Here is a tiny trained network, its code and every weight. The questions are about switching its units off for an input and a class, where a switched-off unit gives its printed mean instead of its output.

import numpy as np


def w(rows, s, z=0):
    codes = np.array(rows[::2]) - 128.0
    scale = np.full(codes.shape[1], s)
    scale[-1] = z or s
    return codes * scale


def f(y):
    return np.maximum(y, 0)


def log_softmax(a):
    a = a - a.max(-1, keepdims=True)
    return a - np.log(np.exp(a).sum(-1, keepdims=True))


def net(x, mask):
    res = np.array(x, float).reshape(1, 8) / 4 @ E
    y = f(res @ A[0][:, :-1].T + A[0][:, -1])
    res = res + np.where(mask, y, B[0][:, -1]) @ B[0][:, :-1]
    return log_softmax(res[-1] @ U[:, :-1].T + U[:, -1])


A, B = {}, {}
E = w([
[142,100,148,150,149,143,96,145,149,98,151],'x0',
[134,123,144,140,141,119,110,136,144,108,150],'x1',
[102,105,112,30,234,116,93,159,100,157,128],'x2',
[144,148,87,98,147,157,222,249,134,141,116],'x3',
[171,197,101,135,146,254,63,129,180,134,124],'x4',
[87,131,101,73,62,141,77,144,69,55,186],'x5',
[85,120,148,89,125,160,199,82,193,88,108],'x6',
[88,146,147,161,141,141,112,142,148,149,162],'x7',
],0.0092)
A[0] = w([
[174,108,177,185,196,80,195,135,198,198,86,78],'N1',
[82,68,130,62,199,88,70,71,123,167,126,110],'N2',
[140,126,107,114,143,152,224,251,114,129,167,42],'N3',
[88,36,147,167,129,54,205,136,64,136,181,38],'N4',
[181,95,125,208,125,104,113,159,20,161,160,136],'N5',
[53,116,112,87,47,131,148,195,109,60,210,80],'N6',
[143,114,122,231,23,116,160,103,149,104,139,2],'N7',
[83,109,160,94,120,140,192,85,195,68,143,137],'N8',
],0.012,0.0056)
B[0] = w([
[87,84,71,70,120,143,74,93,34,75,172,244],'N1',
[144,150,167,121,105,119,241,146,136,90,113,234],'N2',
[155,146,216,169,97,90,167,106,159,123,117,236],'N3',
[180,189,107,175,136,250,80,134,186,142,158,254],'N4',
[80,93,100,115,119,60,101,132,190,138,61,220],'N5',
[109,70,76,96,162,121,106,66,73,91,133,253],'N6',
[124,147,193,68,183,145,242,179,105,138,153,217],'N7',
[132,124,87,174,111,43,45,183,154,194,78,228],'N8',
],0.011,0.012)
U = w([
[94,82,108,113,137,134,109,101,50,89,190,36],'0',
[102,164,174,74,217,120,222,252,160,108,157,35],'1',
[117,135,255,182,72,86,135,79,156,118,158,200],'2',
[118,144,113,127,138,118,126,169,168,119,137,255],'3',
[174,204,80,134,156,212,88,166,205,136,154,168],'4',
[82,113,81,130,144,57,89,248,187,184,96,63],'5',
],0.0082,0.0077)

Each question gives the input, the list of numbers given to net, and the class t.
The units are the neurons (one row each of A and B). Each row of codes is followed by its name. A weight is (code - 128) times the scale printed after its matrix; where a second scale follows, it is the last column's (A, B and U).
mask holds one flag per neuron, in row order. A switched-off neuron (its flag False) gives its mean, the last column of its row in B, instead of its output. The means were averaged over made-up inputs and are rounded, as every weight is.
A unit's drop is (log p(t) with every unit on - log p(t) with that unit switched off) / (log p(t) with every unit on - log p(t) with every unit switched off).
The circuit of an input: a set's keep is (log p(t) with only the set's units on - log p(t) with every unit switched off) / (log p(t) with every unit on - log p(t) with every unit switched off). Starting from all 8 units, units are removed one at a time, each time the one whose removal leaves the highest keep (on an exact tie, the one counted first), for as long as the keep stays at least 0.8.
units of the circuit, in order: the units of the circuit, biggest drop first
most important unit: the unit with the biggest drop
k most important neurons: the k neurons with the biggest drops, biggest first
drop of u: that unit's drop, to one decimal
input [-6,8,1,-2,1,1,8,2], class 5: most important unit : N8
input [6,0,3,0,-7,4,-2,-2], class 4: 2 most important neurons : (N4 N1)
input [-6,3,-5,6,-3,-3,1,-6], class 2: 3 most important neurons : (N3 N2 N6)
input [-8,-8,3,2,2,4,5,-4], class 5: 2 most important neurons : (N1 N4)
input [3,5,-3,8,-5,-1,-6,-7], class 2: 2 most important neurons : (N3 N8)
input [4,5,-3,6,2,1,1,0], class 2: 2 most important neurons : (N3 N4)
input [-8,0,-8,-1,-5,-7,-6,-4], class 1: 3 most important neurons : (N7 N6 N8)
input [-1,8,8,-2,5,-6,-5,6], class 1: 2 most important neurons : (N2 N6)
input [-8,-8,-5,-3,5,0,3,1], class 1: units of the circuit, in order : (N7 N4)
input [8,-2,8,-4,3,0,-8,-1], class 1: 2 most important neurons : (N2 N8)
input [1,-2,2,-7,-2,-6,-8,3], class 5: 4 most important neurons : (N5 N3 N6 N7)
input [0,8,5,3,-1,-6,-6,-1], class 0: 3 most important neurons : (N1 N8 N7)
input [3,0,1,4,2,-7,-6,-5], class 0: 2 most important neurons : (N1 N8)
input [-2,-8,-1,-2,-7,-7,-1,5], class 0: 2 most important neurons : (N1 N8)
input [3,-1,-6,7,1,8,5,-8], class 0: units of the circuit, in order : (N6)
input [8,-7,5,4,7,7,5,-1], class 0: 2 most important neurons : (N4 N6)
input [1,7,-6,6,6,2,8,7], class 5: drop of N8 : 1.2
input [-1,2,-4,8,-1,-3,-2,7], class 2: drop of N3 : 1.0
input [-4,2,-6,1,5,3,3,-1], class 1: drop of N7 : 0.8
input [1,-4,-4,-4,-4,6,-7,5], class 5: units of the circuit, in order : (N5)
